3,-16,16,29,13,19,-15,-30,18,40,2,14,14,1,15,-2,14,1,-1,5,-3,-32,7,6,-49,24,-2,32,14,16,92,-7,27,-12,6,27,-5,4,24,-21,1,19,9,13	farev
-4,-12,-19,16,14,-16,-20,-13,-5,-12,29,-9,35,-3,-3,-2,2,-8,-6,-31,1,0,6,-13,-25,-20,18,60,-4,3,71,-46,10,-50,22,-32,-22,4,-4,-23,25,-21,8,14	mun
-4,5,-1,3,-15,18,-5,-15,-10,9,48,-16,-9,-27,30,41,3,13,15,-12,12,-28,-1,-1,-45,13,2,-9,-16,36,35,-6,-3,8,13,20,12,-18,-6,-6,3,7,17,-16	farev
-25,-8,22,23,0,19,-14,-11,-14,-1,-15,4,-15,1,2,9,-12,18,4,11,-18,1,-5,-5,-31,5,-28,-17,53,-18,82,-3,12,6,-5,-13,-49,14,-41,-26,-27,17,0,-19	bibul
1,-11,-1,-4,19,-15,-3,15,39,-13,-21,25,0,0,-7,-20,-7,13,7,57,21,1,20,9,-12,-10,-6,16,6,7,-10,44,43,7,-4,13,40,-28,32,27,-32,2,-5,18	mun
17,-13,3,-19,14,-7,-16,1,-1,14,28,1,-35,-13,-9,-1,-22,-7,5,29,35,-33,3,33,-6,-18,9,-16,-55,41,-40,48,24,21,-9,11,114,-37,-9,6,-17,10,-8,39	guga
7,-30,-18,-40,17,2,1,4,-9,16,53,2,-44,10,10,3,38,37,-13,-19,-30,-35,-10,28,48,-4,44,3,-70,30,-41,14,-59,30,-34,16,35,-10,15,-22,7,-2,-11,28	Pelig
21,6,-11,2,-9,-19,-2,16,32,-8,15,7,-30,-10,4,16,38,6,-19,5,18,-39,7,-23,-12,-22,24,28,-14,13,-77,22,11,13,-35,2,27,-29,77,-23,-25,18,-13,54	mun
-14,23,-29,54,6,-26,1,24,34,-15,48,-22,-14,-25,-17,15,-28,-28,-3,-8,-9,-13,10,-5,30,-37,-23,-16,23,18,-29,-14,-28,-6,4,-75,11,-8,19,-28,3,-4,34,-2	Pelig
7,4,2,8,-14,38,4,-33,9,9,-2,2,-47,1,16,35,34,3,27,10,8,-9,-20,0,-52,59,4,14,11,23,88,-8,7,-1,-6,0,6,-20,4,-6,-9,8,40,-3	zovu
-22,-1,6,24,-7,29,-4,12,9,-10,34,-12,-49,-12,25,2,30,30,-12,19,20,4,10,-37,55,-19,-17,-57,14,84,74,3,-20,12,-16,-16,25,-54,-34,-11,-47,40,58,13	Pelig
-7,20,16,20,1,-12,5,13,6,15,12,4,-64,2,1,15,17,-19,-17,19,24,7,17,-10,23,-11,-29,-23,22,6,-8,6,-4,-6,-19,-46,-20,3,28,-17,-7,14,20,25	zovu
-36,0,-25,6,23,-5,3,2,29,8,23,-4,-40,11,-5,-15,40,-23,4,-11,14,9,-22,-31,-16,-3,-14,9,-28,-17,2,-26,33,-31,20,-24,-20,-2,-22,-29,14,-29,23,18	bibul
30,-13,-15,-50,-20,18,-1,-17,-40,23,-10,9,-14,20,26,15,17,-13,28,-10,24,7,-23,10,-6,59,-4,12,-71,53,68,-37,-9,0,-5,28,64,-11,-22,61,23,-15,10,4	zemun
25,22,45,-25,-11,-22,-6,3,-28,-6,4,-32,-12,-4,-4,1,-27,-1,34,2,9,-22,-19,-2,-14,1,-10,-20,-16,-15,1,7,-11,7,-8,-7,59,-17,4,36,16,-10,-12,-17	zovu
-8,-28,7,-9,1,-7,0,-12,32,35,15,-17,24,-10,-11,29,-17,17,-40,-57,-30,-1,4,2,1,6,-10,-6,-45,14,15,-12,7,43,-31,-6,10,19,49,-24,-18,33,-12,51	Pelig
-18,-54,9,-26,17,-5,-11,-3,31,-24,46,7,9,14,10,20,22,6,-39,-21,8,-25,-30,10,-17,1,41,21,-28,-36,-23,26,42,-57,-18,18,68,10,23,-36,7,-12,-27,22	zemun
4,22,-44,7,-5,35,5,32,37,8,14,14,-68,-20,21,75,14,-22,-22,-7,19,-23,-46,3,31,3,-1,-54,14,2,-64,22,-56,8,-31,-21,4,-3,35,-28,-12,13,2,-18	leto
-11,21,-53,45,-1,35,36,18,0,-41,42,11,20,-18,27,29,-19,-32,11,-25,39,52,-30,10,31,3,-5,-14,11,2,-72,-54,-43,-27,-10,-33,-23,-15,34,0,4,-24,29,-10	ponik
22,-39,-2,-20,-12,31,-11,30,7,10,69,-11,0,-3,23,0,58,-18,-22,-41,2,-69,13,-18,-15,6,8,-45,18,12,-40,-19,11,-31,-2,41,66,-4,53,41,2,-9,-16,-5	leto
14,-46,27,-19,27,20,-33,-40,12,40,4,-18,-22,5,-16,15,36,-2,-23,-43,0,-34,-31,27,-29,5,26,-1,-39,16,85,33,56,-10,-13,23,55,-4,-8,-25,0,27,-3,36	fesu
31,-13,-9,-19,22,2,15,-17,66,39,-27,17,-34,0,5,11,35,-24,-24,3,-10,-35,6,33,43,37,4,4,-23,7,-22,35,-13,23,-15,1,16,-14,64,-6,-26,24,1,58	guga
-5,34,-38,40,-14,26,12,7,-1,-29,-20,6,-43,-5,8,10,38,-14,-14,-3,26,9,-2,-9,48,-29,-19,-15,28,35,23,4,-46,29,-16,-43,-10,4,-30,-12,-10,33,19,24	leto
11,-17,8,-4,24,1,7,-18,28,60,-23,-7,38,-29,-24,15,-23,-15,11,-15,13,5,-6,7,48,9,13,5,-47,-17,-23,1,7,8,-30,42,53,-2,95,4,-11,9,3,62	guga
-9,1,30,15,-25,-62,-11,-4,-31,14,45,-20,9,-19,15,8,10,-36,-22,-36,-15,-13,26,-20,4,-39,-24,-38,28,-3,23,-1,37,-13,-24,-1,34,13,56,26,17,22,-2,37	Pelig
8,-24,-12,-67,-26,26,15,-7,23,-27,18,-6,-36,2,37,-1,17,46,-5,-36,-25,2,-27,-14,38,38,45,-46,-53,6,24,-26,-82,48,10,-22,-2,-32,-18,-20,-28,12,-19,14	fesu
-23,-10,20,9,12,35,-8,-30,29,40,9,1,0,1,-4,24,8,4,12,-21,-12,-6,-5,-4,-47,19,-6,-1,23,-22,88,-12,11,24,12,12,-3,28,17,12,-4,6,15,0	Pelig
-15,-8,20,-1,-9,15,-6,-20,44,5,37,6,-23,-7,-25,-19,15,39,-15,-60,-30,-50,33,-2,-24,-7,1,-19,26,21,39,12,-7,31,-1,53,-43,-14,6,-48,-61,0,-3,13	ponik
-25,-12,-32,32,-34,-30,11,2,-33,14,44,-41,-15,-38,-2,3,-39,-3,9,-23,-15,23,15,-12,-18,-22,22,-20,3,-23,-14,-50,-20,-14,10,-32,-10,42,10,10,12,-9,-8,3	farev
21,15,-18,-4,-14,13,14,-29,14,-7,-27,3,-33,-11,-3,21,9,4,-16,-19,10,20,-24,23,11,9,50,-18,16,-6,-9,9,-39,7,-29,-3,3,11,-7,11,6,14,-21,14	bibul
-11,4,1,28,10,17,2,-22,30,16,42,-9,-20,-5,16,35,5,-13,-8,-27,4,-28,2,5,-45,18,-17,10,5,21,66,-16,23,-16,27,-5,-3,-3,2,-3,-9,10,41,-6	Pelig
-13,14,7,12,-5,-40,-9,-9,3,-1,10,7,25,11,-18,-7,-17,9,-2,-7,0,-5,12,-19,-45,-28,-20,18,6,-24,39,-13,4,-9,21,-59,-19,22,18,-22,49,0,-23,25	Pelig
-9,-22,-5,10,11,-20,-1,-25,32,15,13,-5,-50,-3,10,23,25,-40,18,26,21,11,-18,27,-51,20,11,4,-3,9,58,-1,-2,-41,-13,9,-4,-22,4,9,6,3,10,17	guga
-9,-33,18,9,15,16,-15,-32,10,19,-19,-25,-13,5,18,16,39,-7,14,17,-2,9,-4,-7,-47,24,28,3,32,-6,106,-27,27,-9,1,15,-16,-19,-7,7,-22,11,32,-14	mun
-2,18,-7,7,18,25,6,-17,34,13,28,7,26,-19,16,66,0,-33,-23,-39,15,-34,-8,14,4,17,4,29,-17,-48,2,-2,35,-11,21,19,-10,19,37,-21,-19,-16,30,0	ponik
-26,-9,-21,24,14,22,7,5,49,3,-10,3,41,41,-1,-49,21,-14,-18,-31,-7,8,6,-19,-51,-8,-9,16,10,-21,-25,-14,13,-18,20,-40,-31,5,-5,-42,41,-9,-22,30	farev
-3,-45,17,-23,-7,12,1,-5,-19,22,25,-9,-27,2,8,-5,12,6,11,17,-3,16,20,9,-24,35,1,-6,-9,19,52,7,23,-40,10,27,14,-6,-21,50,1,-13,16,-23	guga
2,3,-41,14,-9,-4,-5,-15,36,-5,1,-12,-46,1,4,14,43,-33,-18,-16,8,-22,3,12,-36,18,13,-3,16,37,44,-15,-24,-18,-2,-11,-15,-6,-30,-8,29,7,7,-5	leto
-7,-16,10,7,7,-46,9,17,-37,11,16,30,-21,49,42,20,16,-17,-6,54,8,-4,-18,48,42,-27,32,-9,-22,-42,-46,15,-18,-22,-25,-14,2,-1,42,-60,-1,-11,-9,-6	ponik
-22,-12,-7,21,-3,14,-7,-13,20,-16,15,-14,-55,23,5,1,41,5,-3,-4,9,-1,-23,13,-43,-1,18,-9,20,26,60,-8,-14,-11,-11,-33,3,-15,-52,-38,-14,7,12,5	zovu
-10,-5,10,-15,9,-20,-16,-16,23,10,0,-5,-49,-20,-9,2,-19,16,34,28,33,-25,-5,12,-32,24,-18,-11,-20,19,-13,33,7,28,0,-11,50,-15,7,9,10,19,1,26	zemun
-8,-7,-3,32,6,-13,-11,8,19,17,5,2,13,26,-23,-28,-10,-22,-7,2,10,-11,18,-6,-50,-7,-29,39,1,-6,24,-35,18,-27,27,-64,-39,12,0,-38,25,-12,-5,17	ponik
-1,0,-2,25,3,-32,-13,-16,-3,14,35,0,-13,-4,5,18,20,-11,-2,0,1,-26,-3,13,-60,-15,11,24,34,-1,39,-20,-13,-36,0,-2,-27,10,15,2,17,9,-3,-2	Pelig
5,-1,19,14,5,26,-19,-1,15,-5,-4,3,-6,18,-4,-1,-2,-1,-22,-18,4,-21,-23,-24,-27,26,-3,28,22,-39,27,-30,-4,-15,-9,-66,-15,18,-6,-43,14,-3,-6,8	zovu
-4,20,-17,25,19,-1,-22,-21,46,-6,-20,23,68,-1,-41,-35,-10,10,0,-30,4,1,-8,2,-83,-3,2,62,53,-12,11,1,11,-24,4,1,-42,7,-19,-2,34,-6,-5,-5	Pelig
6,-40,21,-53,39,35,-11,-7,25,31,-28,22,44,39,-1,-15,47,-5,-22,15,-1,-8,-3,27,10,-14,50,38,-22,-13,-44,55,4,6,-23,56,62,-10,4,-13,4,17,-37,54	zemun
33,-4,13,-25,-7,35,1,-38,36,-4,-31,-7,-7,-13,0,21,9,-28,-38,-45,-16,-18,-35,-1,-28,33,35,-10,19,-23,10,5,7,12,-34,15,45,-14,10,2,2,22,-45,37	bibul
2,-8,4,-22,-16,33,5,4,33,-6,0,-20,1,16,6,-2,3,20,6,-32,5,3,-41,-7,-30,26,71,11,-25,-38,-39,-15,-41,-12,-40,47,30,-9,-5,8,-9,-15,-18,-5	zovu
26,-21,-7,14,20,11,3,7,-13,0,19,-13,24,-4,21,-13,9,-1,-4,-11,1,-7,23,-1,19,14,-6,-6,2,3,-31,-13,46,-10,19,-44,37,11,64,37,23,2,17,6	mun
25,19,4,-26,0,22,0,8,53,17,-18,-1,-18,11,-7,-12,-6,-1,-12,-12,10,-10,-38,-4,4,22,39,-2,-17,-19,-41,24,1,-2,1,4,72,-6,-1,13,-9,-13,-2,-18	zovu
14,19,-18,-3,-5,46,15,-12,59,-10,-32,-5,13,-9,-9,37,5,0,-33,-56,0,17,-50,8,34,31,51,24,-4,-32,-50,1,-33,37,-38,-16,46,37,29,-3,-4,1,-12,5	zovu
-4,7,-17,40,17,28,10,23,17,1,26,5,-17,-12,2,-7,1,-1,6,33,2,3,20,-20,14,-2,-20,6,-3,22,-13,13,5,-21,-13,-11,-17,-21,21,-21,8,2,34,9	farev
18,34,-19,23,-4,-6,16,-36,56,-9,-50,6,15,-1,-16,-16,0,-34,-12,-55,-14,-3,-24,22,-18,5,26,7,16,-40,-40,31,31,21,-28,20,44,27,35,15,15,10,-31,39	bibul
-9,11,-7,23,-25,-5,-2,-7,2,-16,-30,15,-43,4,-7,-15,-22,-3,1,-3,-1,-5,-19,-12,-27,19,-9,19,37,-42,1,-9,-7,4,-7,-57,-14,27,-17,-11,16,-4,-26,11	bibul
3,-17,24,-7,11,39,-17,-17,-8,12,16,23,42,-1,-9,30,-13,3,-25,-53,16,-29,-16,-2,-28,1,9,20,24,-39,-19,-19,20,-8,-3,18,31,38,38,-21,-3,-2,-34,15	zemun
-20,-15,-7,22,20,56,-2,-27,25,-12,-1,-3,-9,1,-8,29,23,17,-9,-29,18,13,-9,12,-34,22,1,-5,20,23,60,0,15,-15,5,1,-32,0,-23,-25,19,12,11,-19	fesu
15,8,8,-5,-7,-44,13,-26,3,-29,-16,-18,2,3,5,-4,2,-26,1,-19,-14,9,-5,6,-49,-8,20,42,9,-10,19,-3,7,-16,4,0,0,-22,15,14,17,-2,-24,6	mun
4,11,18,14,1,5,-21,-29,38,49,1,17,4,10,-23,-21,1,-19,-3,-36,-10,13,-28,6,-82,-8,38,36,25,0,4,-7,3,14,-26,31,-5,1,17,-46,-33,22,-6,28	zovu
-9,-34,22,26,-5,-40,-11,-21,-1,18,-42,12,35,29,-34,-70,4,-27,-12,-1,-28,10,26,-16,-47,-6,-7,48,52,-35,33,-34,36,-33,-10,-39,-42,1,15,-51,11,6,-22,66	bibul
15,-17,23,-37,11,17,3,-3,50,6,-36,41,58,38,-6,2,-7,21,-33,-13,-21,-16,-18,5,-37,16,7,34,-1,-91,27,28,16,-7,2,-4,-14,29,26,7,-14,-3,-40,24	Pelig
-13,-30,-9,-3,-4,16,-17,-3,-17,31,10,-12,-36,-4,13,27,-12,-17,6,5,8,-35,23,29,-29,22,-30,-41,3,43,87,1,2,-14,4,15,23,-9,-28,19,13,9,5,-5	leto
-10,-13,3,-1,-19,-13,-16,3,24,-7,24,12,5,36,3,-19,10,-27,-2,-33,10,-20,-6,-25,-51,13,-12,27,-13,-2,11,-34,26,-25,13,-30,32,3,0,-26,16,-23,-3,18	zemun
-9,19,4,30,3,7,-22,1,22,9,2,-16,24,-28,-3,8,-33,12,-20,-26,31,-25,17,-27,19,13,-14,-26,38,-12,32,-36,13,-8,16,-14,19,30,-4,42,10,0,20,-27	Pelig
1,8,13,-24,-7,-45,-13,3,-51,4,35,-4,17,-20,11,13,32,-7,14,-1,-26,-33,3,-6,38,-52,5,15,-32,-15,-25,21,-2,30,-29,27,31,5,32,-17,-1,7,-16,45	bibul
-42,-13,-34,40,6,8,31,-5,21,-49,44,11,8,17,1,-38,-4,-17,5,-42,4,65,-11,4,-57,-6,-14,-39,52,-14,-8,-37,21,-46,9,-23,-3,10,7,39,34,-29,-6,-7	Pelig
3,-16,17,-35,26,2,-15,-2,13,52,45,-8,-37,10,7,-2,38,22,-16,6,6,-20,-19,5,-11,-12,45,22,-82,6,-33,23,5,24,1,26,22,8,13,-33,5,12,-13,11	ponik
-3,-6,-19,-5,2,-22,10,-14,25,-4,-42,4,-3,50,-14,-54,13,-3,16,23,-12,37,-6,-13,-40,17,10,31,-28,2,11,-20,-9,1,11,-51,-5,-2,-13,-30,54,1,-24,22	zemun
-6,41,-24,22,1,23,-8,7,26,10,21,0,-51,-38,12,32,-13,-11,12,14,37,-16,3,-36,59,26,-8,-31,-10,54,-28,-9,-3,24,-1,0,67,-18,20,-10,7,6,49,-18	zemun
-12,27,-5,29,14,13,-7,14,31,13,-16,-16,-62,18,3,-11,43,-21,-40,23,11,10,3,-20,47,-24,0,-10,12,45,30,1,-12,17,-12,-44,17,-2,-44,-33,-9,31,17,9	zovu
-2,15,13,-12,-5,-58,-25,-6,50,73,-7,16,-14,-19,-11,0,23,-2,-24,-2,12,-37,6,-20,-12,-19,-5,17,-12,29,-35,12,10,30,-16,25,-5,-6,67,-51,-22,41,-24,60	bibul
-15,-17,25,19,10,13,-2,-31,-1,-6,15,-13,-12,-11,14,18,4,-2,5,12,-1,10,19,11,-38,18,-31,-16,21,27,113,-14,2,10,1,-17,-36,-12,-22,-8,0,19,19,5	farev
-24,-29,-7,-2,1,-9,-6,-26,6,-14,20,-11,-44,5,50,13,15,12,5,-2,-10,-7,-19,-4,-66,27,29,0,-2,-16,70,-36,7,2,10,-3,-27,-14,-14,-18,-25,10,-2,-5	mun
-31,-11,-10,20,-5,-16,-11,-19,-7,-12,48,-9,-58,-10,35,-1,4,5,-4,1,-6,3,7,-6,-76,-12,17,4,21,35,43,-26,12,14,22,-11,-24,-22,-32,-35,-36,26,4,-2	mun
29,1,-63,2,-11,19,8,12,25,20,23,20,12,-3,-23,0,1,12,4,-36,27,3,-8,35,-43,0,47,9,-23,3,-111,11,-28,-35,-23,12,-8,9,23,17,21,-31,-5,16	farev
-14,-13,-6,32,-6,-56,-14,8,-2,8,9,-1,17,-12,-14,-36,-27,16,20,25,-24,-11,17,-24,-2,-10,-19,20,3,-11,-21,-18,-11,8,7,-78,-17,7,53,-65,24,12,-15,30	guga
-27,-10,-6,18,-6,17,-6,20,60,3,27,-3,-55,14,-10,10,-11,15,-25,-16,21,-52,10,3,-24,-21,-8,-38,10,11,-7,34,-2,-13,0,-19,42,-17,-14,-15,-24,3,-5,25	Pelig
-27,20,1,19,6,-3,2,6,30,-22,1,6,-30,-8,-8,22,-14,-11,-9,-17,14,-27,-14,-8,9,-19,-47,-29,19,3,24,6,11,-6,-8,2,14,-6,1,-19,-12,-10,-21,5	bibul
17,-16,23,27,-23,-27,-21,-10,7,3,14,0,50,3,2,-52,-16,-29,-26,-27,-33,-4,54,0,-14,16,-6,-22,40,2,18,-8,50,4,-24,-12,16,16,48,8,22,15,-10,25	ponik
8,-5,8,14,-4,50,13,-21,33,14,-50,40,28,38,5,0,18,15,-21,-12,10,14,-18,18,-45,17,23,56,18,-20,28,20,-13,-11,-18,17,-41,10,0,-25,-8,12,-15,20	farev
-34,-57,27,0,-22,-4,17,-1,-14,-17,54,-36,-4,-10,45,-9,10,-12,-5,-47,-21,20,8,-14,17,10,0,-47,15,0,9,-48,-6,-8,2,-2,14,-10,42,12,-17,21,-6,21	fesu
22,3,2,21,-1,1,6,7,-48,6,51,-54,35,-27,2,17,-15,-28,23,-50,17,-44,19,-4,8,-20,-3,-12,-24,-27,-36,-44,-1,-40,8,2,27,1,25,37,21,-29,25,15	farev
-18,-31,-3,-11,2,-22,-25,-9,25,9,38,-11,-19,21,-1,-14,50,-14,-26,-49,12,-52,12,-4,-31,-13,-18,-1,-16,48,52,-30,-21,-11,11,-33,0,-11,-5,-54,38,4,-21,50	leto
-7,-4,-15,-1,-9,-13,7,16,-9,11,22,-35,-7,-36,-20,0,-5,28,35,-1,7,-9,20,-32,31,1,3,28,-59,11,-39,-18,-36,-1,-19,23,-6,-11,24,7,3,-9,15,23	guga
11,-20,37,3,-4,8,-2,3,-31,-4,47,-5,27,28,27,-13,-1,-38,-29,-40,-13,-11,5,-26,-28,17,-16,-24,20,-30,3,-29,66,-47,7,-24,57,5,36,26,53,-17,-3,-13	Pelig
